Here is a tiny trained network, its code and every weight. The questions are about switching its units off for an input and a class, where a switched-off unit gives its printed mean instead of its output.

import numpy as np


def w(rows, s, z=0):
    codes = np.array(rows[::2]) - 128.0
    scale = np.full(codes.shape[1], s)
    scale[-1] = z or s
    return codes * scale


def f(y):
    return np.maximum(y, 0)


def log_softmax(a):
    a = a - a.max(-1, keepdims=True)
    return a - np.log(np.exp(a).sum(-1, keepdims=True))


def net(x, mask):
    res = np.array(x, float).reshape(1, 4) / 4 @ E
    y = f(res @ A[0][:, :-1].T + A[0][:, -1])
    res = res + np.where(mask, y, B[0][:, -1]) @ B[0][:, :-1]
    return log_softmax(res[-1] @ U[:, :-1].T + U[:, -1])


A, B = {}, {}
E = w([
[182,145,244,208,135,109,2,105,166,183,148,63],'x0',
[75,25,157,120,36,171,139,45,104,173,209,125],'x1',
[73,93,137,77,116,136,72,240,186,66,151,21],'x2',
[12,150,62,141,109,157,44,88,216,187,32,174],'x3',
],0.0093)
A[0] = w([
[86,51,139,118,54,136,129,73,129,144,196,125,115],'neuron 1',
[197,130,89,203,144,144,167,28,48,172,102,199,133],'neuron 2',
[173,133,136,135,93,84,147,82,81,188,94,160,46],'neuron 3',
[78,147,78,97,123,137,175,171,77,123,144,162,33],'neuron 4',
[116,101,124,40,110,118,110,173,203,97,132,71,100],'neuron 5',
[86,53,152,66,57,152,97,220,158,54,140,44,79],'neuron 6',
[191,230,100,128,218,62,139,194,140,66,46,135,28],'neuron 7',
[92,85,2,39,88,151,239,147,89,52,112,171,87],'neuron 8',
[85,101,148,136,66,158,133,113,98,129,190,149,46],'neuron 9',
[198,113,179,106,133,108,171,149,69,91,210,134,32],'neuron 10',
[77,123,86,175,116,159,113,123,136,156,76,126,45],'neuron 11',
[97,124,98,39,148,157,214,136,99,70,135,160,49],'neuron 12',
[189,130,250,217,123,100,35,103,148,157,167,77,17],'neuron 13',
[84,89,100,92,128,140,60,203,143,79,164,57,27],'neuron 14',
[93,90,148,136,83,161,128,96,129,125,165,130,59],'neuron 15',
[47,140,83,118,98,180,84,109,203,197,46,166,63],'neuron 16',
[173,159,132,159,99,109,172,63,84,164,92,195,4],'neuron 17',
[99,45,126,105,51,154,128,83,90,169,209,120,81],'neuron 18',
[76,146,90,130,107,165,80,93,176,138,88,153,27],'neuron 19',
[227,103,185,110,145,105,206,169,29,73,215,88,95],'neuron 20',
[114,51,165,107,63,195,161,86,116,163,158,115,71],'neuron 21',
],0.009,0.013)
B[0] = w([
[153,128,81,136,170,123,122,200,92,155,93,65,194],'neuron 1',
[74,151,148,133,165,179,193,173,114,105,211,185,225],'neuron 2',
[159,191,137,104,157,129,174,76,143,157,183,164,153],'neuron 3',
[177,149,172,137,115,114,99,50,153,164,109,140,158],'neuron 4',
[111,153,126,154,131,141,186,118,96,143,181,193,179],'neuron 5',
[100,176,146,134,190,168,207,104,101,137,190,196,200],'neuron 6',
[211,144,49,104,216,102,152,184,54,201,31,2,201],'neuron 7',
[188,167,212,204,49,186,44,135,171,175,133,105,251],'neuron 8',
[180,159,109,110,173,81,150,116,122,139,58,87,153],'neuron 9',
[80,84,81,75,118,67,109,64,210,78,119,148,180],'neuron 10',
[108,133,123,81,114,83,141,82,188,102,132,129,150],'neuron 11',
[180,129,189,166,84,157,82,88,189,166,111,127,187],'neuron 12',
[201,165,210,187,25,191,68,109,182,172,96,137,193],'neuron 13',
[168,157,168,103,180,126,240,63,152,138,179,216,168],'neuron 14',
[181,173,93,127,135,86,143,154,131,123,89,128,150],'neuron 15',
[76,34,86,58,84,46,97,74,182,48,115,144,202],'neuron 16',
[158,154,173,106,197,126,206,96,138,139,165,196,160],'neuron 17',
[173,162,79,119,170,131,141,163,92,137,57,42,192],'neuron 18',
[117,97,98,109,107,86,134,73,187,77,125,144,160],'neuron 19',
[12,49,52,76,77,46,69,83,193,49,119,166,238],'neuron 20',
[192,153,100,119,155,60,172,179,97,159,47,65,177],'neuron 21',
],0.0086,0.018)
U = w([
[62,101,54,90,98,67,95,76,174,89,105,145,111],'0',
[176,162,216,176,67,150,58,101,159,160,105,121,115],'1',
[168,157,48,113,176,96,157,155,80,148,57,64,112],'2',
[111,170,149,121,174,136,229,100,112,130,192,193,109],'3',
[13,113,115,181,105,156,31,248,44,86,178,97,252],'4',
[73,54,168,135,145,162,86,150,31,92,121,106,108],'5',
[110,85,152,107,136,152,95,119,48,110,121,117,111],'6',
],0.011,0.038)

Each question gives the input, the list of numbers given to net, and the class t.
The units are the neurons (one row each of A and B). Each row of codes is followed by its name. A weight is (code - 128) times the scale printed after its matrix; where a second scale follows, it is the last column's (A, B and U).
mask holds one flag per neuron, in row order. A switched-off neuron (its flag False) gives its mean, the last column of its row in B, instead of its output. The means were averaged over made-up inputs and are rounded, as every weight is.
A unit's drop is (log p(t) with every unit on - log p(t) with that unit switched off) / (log p(t) with every unit on - log p(t) with every unit switched off).
most important unit: the unit with the biggest drop
top k neurons: the k neurons with the biggest drops, biggest first
drop of u: that unit's drop, to one decimal
input [3,5,-6,-4], class 3: top 4 neurons -> [neuron 2; neuron 7; neuron 17; neuron 3]
input [-4,8,-8,0], class 2: most important unit -> neuron 18
input [5,-6,2,4], class 2: top 2 neurons -> [neuron 8; neuron 7]
input [-6,2,4,-5], class 1: top 2 neurons -> [neuron 8; neuron 12]
input [1,-4,-2,2], class 2: top 3 neurons -> [neuron 20; neuron 8; neuron 7]
input [5,-7,8,2], class 3: top 3 neurons -> [neuron 14; neuron 6; neuron 5]
input [-8,3,-1,-8], class 0: top 3 neurons -> [neuron 20; neuron 10; neuron 13]
input [3,1,-4,0], class 3: top 2 neurons -> [neuron 8; neuron 2]
input [6,-2,-6,-7], class 0: top 2 neurons -> [neuron 20; neuron 8]
input [-3,-5,6,0], class 3: top 2 neurons -> [neuron 6; neuron 14]
input [6,-5,-2,7], class 0: top 2 neurons -> [neuron 16; neuron 8]
input [3,-1,1,3], class 4: drop of neuron 20 -> 0.6
input [1,6,6,3], class 2: drop of neuron 18 -> 0.4
input [2,-5,7,-4], class 3: drop of neuron 6 -> 0.1
input [6,6,7,1], class 3: most important unit -> neuron 6
